Here is a tiny trained network, its code and every weight. The questions are about switching its units off for an input and a target symbol, where a switched-off unit gives its printed mean instead of its output.

import numpy as np


def w(rows, s, z=0):
    codes = np.array(rows[::2]) - 128.0
    scale = np.full(codes.shape[1], s)
    scale[-1] = z or s
    return codes * scale


def f(y):
    return y / 2 * (1 + np.tanh(0.7978845608 * (y + 0.044715 * y**3)))


def softmax(a):
    e = np.exp(a - a.max(-1, keepdims=True))
    return e / e.sum(-1, keepdims=True)


def log_softmax(a):
    a = a - a.max(-1, keepdims=True)
    return a - np.log(np.exp(a).sum(-1, keepdims=True))


def net(x, mask):
    ids = ['ΦΩαβζημψ'.index(c) for c in x.split()]
    T = len(ids)
    res = E[ids] + P[:T]
    u = 0
    for l in range(2):
        r = res
        for j in range(3):
            rows = slice(4 * j, 4 * j + 4)
            q, k, v = (r @ M[l][rows].T for M in (Q, K, V))
            z = softmax(np.where(np.tri(T) > 0, q @ k.T / 4**0.5, -1e9)) @ v
            o = O[l][rows]
            res = res + np.where(mask[u + j], z, o[:, -1]) @ o[:, :-1]
        u += 3
        y = f(res @ A[l][:, :-1].T + A[l][:, -1])
        res = res + np.where(mask[u : u + 12], y, B[l][:, -1]) @ B[l][:, :-1]
        u += 12
    return log_softmax(res[-1] @ U[:, :-1].T + U[:, -1])


Q, K, V, O, A, B = {}, {}, {}, {}, {}, {}
E = w([
[127,50,3],'Φ',
[57,171,58],'Ω',
[155,147,170],'α',
[48,201,94],'β',
[131,150,188],'ζ',
[173,100,172],'η',
[186,137,238],'μ',
[143,96,70],'ψ',
],0.0037)
P = w([
[88,77,121],'0',
[112,168,132],'1',
[147,118,135],'2',
[219,154,87],'3',
[103,170,134],'4',
[127,104,150],'5',
[232,159,75],'6',
[99,171,132],'7',
[124,99,157],'8',
[245,171,68],'9',
[96,172,133],'10',
[125,97,154],'11',
[253,173,48],'12',
[94,172,133],'13',
],0.0049)
Q[0] = w([
[98,154,140],'L0H0',
[136,67,103],'L0H0',
[194,129,122],'L0H0',
[187,57,102],'L0H0',
[115,67,139],'L0H1',
[104,83,115],'L0H1',
[120,104,129],'L0H1',
[134,139,130],'L0H1',
[167,251,147],'L0H2',
[126,128,114],'L0H2',
[120,111,110],'L0H2',
[139,158,145],'L0H2',
],0.019)
K[0] = w([
[135,81,125],'L0H0',
[80,181,101],'L0H0',
[162,178,155],'L0H0',
[92,252,132],'L0H0',
[149,172,68],'L0H1',
[155,178,99],'L0H1',
[137,147,114],'L0H1',
[125,121,123],'L0H1',
[89,10,208],'L0H2',
[128,104,128],'L0H2',
[141,131,119],'L0H2',
[114,114,146],'L0H2',
],0.016)
V[0] = w([
[185,252,82],'L0H0',
[176,251,85],'L0H0',
[185,215,79],'L0H0',
[218,209,66],'L0H0',
[119,144,132],'L0H1',
[123,136,156],'L0H1',
[123,126,124],'L0H1',
[130,134,113],'L0H1',
[121,128,136],'L0H2',
[134,134,134],'L0H2',
[134,125,130],'L0H2',
[132,134,139],'L0H2',
],0.0029)
O[0] = w([
[182,254,106,240],'L0H0',
[180,249,113,234],'L0H0',
[167,207,99,231],'L0H0',
[178,215,79,250],'L0H0',
[120,120,114,127],'L0H1',
[130,118,139,93],'L0H1',
[128,124,135,133],'L0H1',
[134,131,114,149],'L0H1',
[119,124,128,118],'L0H2',
[138,128,126,121],'L0H2',
[129,134,130,125],'L0H2',
[133,124,128,114],'L0H2',
],0.0041,0.0002)
A[0] = w([
[177,146,113,69],'L0N0',
[216,123,246,44],'L0N1',
[133,131,124,109],'L0N2',
[166,152,113,65],'L0N3',
[29,203,250,70],'L0N4',
[50,160,63,5],'L0N5',
[135,139,113,87],'L0N6',
[157,162,139,130],'L0N7',
[101,111,153,195],'L0N8',
[142,140,114,81],'L0N9',
[173,152,115,68],'L0N10',
[153,14,123,20],'L0N11',
],0.014,0.0023)
B[0] = w([
[175,173,87,165],'L0N0',
[84,140,42,161],'L0N1',
[132,133,123,108],'L0N2',
[168,173,86,141],'L0N3',
[107,233,165,230],'L0N4',
[106,130,1,101],'L0N5',
[138,146,104,101],'L0N6',
[147,168,135,223],'L0N7',
[112,97,154,198],'L0N8',
[143,149,105,100],'L0N9',
[172,174,90,160],'L0N10',
[56,157,125,3],'L0N11',
],0.026,0.00061)
Q[1] = w([
[195,179,1],'L1H0',
[60,117,37],'L1H0',
[72,230,92],'L1H0',
[217,142,163],'L1H0',
[230,115,157],'L1H1',
[148,129,140],'L1H1',
[100,136,94],'L1H1',
[216,105,155],'L1H1',
[97,110,136],'L1H2',
[188,162,114],'L1H2',
[107,117,133],'L1H2',
[63,59,132],'L1H2',
],0.018)
K[1] = w([
[4,78,127],'L1H0',
[83,114,38],'L1H0',
[54,212,111],'L1H0',
[130,111,205],'L1H0',
[243,147,79],'L1H1',
[153,126,126],'L1H1',
[82,162,131],'L1H1',
[235,130,73],'L1H1',
[149,143,105],'L1H2',
[81,95,177],'L1H2',
[144,138,113],'L1H2',
[165,149,50],'L1H2',
],0.02)
V[1] = w([
[27,211,37],'L1H0',
[209,183,240],'L1H0',
[151,8,115],'L1H0',
[78,177,86],'L1H0',
[135,179,188],'L1H1',
[58,175,110],'L1H1',
[95,92,181],'L1H1',
[142,165,123],'L1H1',
[123,114,138],'L1H2',
[212,135,131],'L1H2',
[218,147,121],'L1H2',
[137,163,97],'L1H2',
],0.011)
O[1] = w([
[252,135,92,165],'L1H0',
[69,186,209,91],'L1H0',
[70,68,87,126],'L1H0',
[194,137,114,146],'L1H0',
[134,103,90,108],'L1H1',
[185,126,138,79],'L1H1',
[165,163,87,55],'L1H1',
[116,103,134,153],'L1H1',
[127,124,141,157],'L1H2',
[73,130,91,30],'L1H2',
[77,133,80,2],'L1H2',
[131,136,98,55],'L1H2',
],0.016,0.0028)
A[1] = w([
[106,201,78,13],'L1N0',
[151,29,163,18],'L1N1',
[63,113,237,82],'L1N2',
[102,33,223,147],'L1N3',
[216,167,84,179],'L1N4',
[136,183,198,120],'L1N5',
[32,106,9,117],'L1N6',
[181,130,172,57],'L1N7',
[85,175,246,81],'L1N8',
[52,2,110,108],'L1N9',
[103,86,208,146],'L1N10',
[187,154,56,1],'L1N11',
],0.0081,0.0078)
B[1] = w([
[79,77,84,136],'L1N0',
[154,252,131,170],'L1N1',
[37,82,96,214],'L1N2',
[152,104,201,216],'L1N3',
[148,36,119,254],'L1N4',
[78,145,176,206],'L1N5',
[170,112,196,201],'L1N6',
[128,176,102,178],'L1N7',
[206,133,57,231],'L1N8',
[121,182,8,219],'L1N9',
[69,147,150,194],'L1N10',
[79,205,175,181],'L1N11',
],0.026,0.013)
U = w([
[196,170,149,106],'Φ',
[167,113,15,2],'Ω',
[85,70,63,134],'α',
[166,3,119,152],'β',
[77,75,197,90],'ζ',
[91,199,176,174],'η',
[141,125,227,222],'μ',
[123,226,115,124],'ψ',
],0.0035,0.0044)

Each question gives the input, a string of symbols that net reads in full, and the target symbol t.
The units are the heads (4 rows each of Q, K, V and O) and the neurons (one row each of A and B). Each row of codes is followed by its name. A weight is (code - 128) times the scale printed after its matrix; where a second scale follows, it is the last column's (O, A, B and U).
mask holds one flag per unit, layer by layer, with each layer's heads first. A switched-off unit (its flag False) gives its mean, the last column of its rows in O or B, instead of its output. The means were averaged over made-up inputs and are rounded, as every weight is.
A unit's drop is (log p(t) with every unit on - log p(t) with that unit switched off) / (log p(t) with every unit on - log p(t) with every unit switched off).
The circuit of an input: a set's keep is (log p(t) with only the set's units on - log p(t) with every unit switched off) / (log p(t) with every unit on - log p(t) with every unit switched off). Starting from the 12 units with the biggest drops (on a tie, the unit counted first), units are removed one at a time, each time the one whose removal leaves the highest keep (on an exact tie, the one counted first), for as long as the keep stays at least 0.8.
units of the circuit, in order: the units of the circuit, biggest drop first
most important unit: the unit with the biggest drop
k most important neurons: the k neurons with the biggest drops, biggest first
top k neurons in layer l: the k neurons of layer l with the biggest drops, biggest first
input η μ β ζ Ω μ Ω Ω Φ Ω ψ, target α: 3 most important neurons -> L0N4, L0N1, L1N9
input Ω α Ω β ψ μ Ω μ μ μ, target Ω: units of the circuit, in order -> L1H0, L0N1
input η ψ Ω ζ ζ ψ η β ψ μ, target η: top neuron in layer 1 -> L1N4
input η ψ Φ η Φ Ω α ψ Φ μ Ω β Ω, target η: 4 most important neurons -> L0N11, L1N4, L1N1, L0N4
input Φ η ζ α ζ η α η ψ Ω η μ η ζ, target ψ: units of the circuit, in order -> L1N8, L1N5, L1H0, L0N4
input ψ Ω Φ ψ ζ ζ η η β β μ η Ω, target ψ: 2 most important neurons -> L0N4, L0N11
input α Φ β η Φ α Φ η Ω η ψ ψ ζ, target α: top 2 neurons in layer 1 -> L1N2, L1N9
input Ω ψ ζ α μ η ψ, target Ω: 3 most important neurons -> L0N5, L0N4, L0N0
input η β Φ Φ Ω Φ ψ β ψ Φ Ω Ω α, target η: units of the circuit, in order -> L1H0, L1N4, L0N5
input Φ Φ μ, target β: 3 most important neurons -> L0N1, L1N4, L1N9
input Φ ζ α α ζ Ω μ η Φ, target β: 2 most important neurons -> L0N11, L0N1
input η η ψ η ψ Φ Ω Ω Φ Ω α Φ Φ, target η: 4 most important neurons -> L0N11, L1N4, L0N5, L1N1
input α Ω μ Ω Φ α μ α ζ, target β: units of the circuit, in order -> L0N1, L1N4, L1H0
input μ ζ ψ β η Ω ζ ψ ψ β ψ β Ω, target μ: top 2 neurons in layer 0 -> L0N11, L0N1
input β η Ω η μ Ω η μ, target Φ: 4 most important neurons -> L0N1, L0N4, L1N8, L0N5
input η ζ ψ Ω Ω β α Φ η Φ η, target ζ: units of the circuit, in order -> L1N2, L0N5, L1N9, L1H0
input α Ω β ψ Ω Φ α, target α: top 4 neurons in layer 0 -> L0N5, L0N1, L0N4, L0N8
input Φ ψ β η Ω, target β: units of the circuit, in order -> L1N4, L1H0, L0N5
input Ω ψ Ω η ψ μ α η Ω α, target Ω: top neuron in layer 1 -> L1N9
input Φ ψ β η β Ω α, target Φ: most important unit -> L1N1
input Φ Ω η Ω ψ μ Φ Φ β ζ Φ η η η, target ζ: units of the circuit, in order -> L1N2, L0N5, L1H0
input ζ ζ ζ η β ψ Φ, target ζ: top 3 neurons in layer 0 -> L0N11, L0N4, L0N5
input ψ ψ ψ μ, target ψ: 2 most important neurons -> L0N4, L0N11
input ζ μ ψ ζ β Φ η α Φ ψ, target ζ: units of the circuit, in order -> L1H0, L1N2, L0N5, L1N9
input ψ ζ η Ω ζ ζ α ζ, target ψ: units of the circuit, in order -> L1N8, L1H0, L1N5, L0N4
input μ Ω ψ μ Ω η, target β: 2 most important neurons -> L0N1, L1N4
input Φ Ω Ω ψ Ω, target β: units of the circuit, in order -> L1N4, L0N5, L1H0
input ψ Ω Φ ψ η Φ η β μ β Ω Φ ψ, target ψ: most important unit -> L1H1
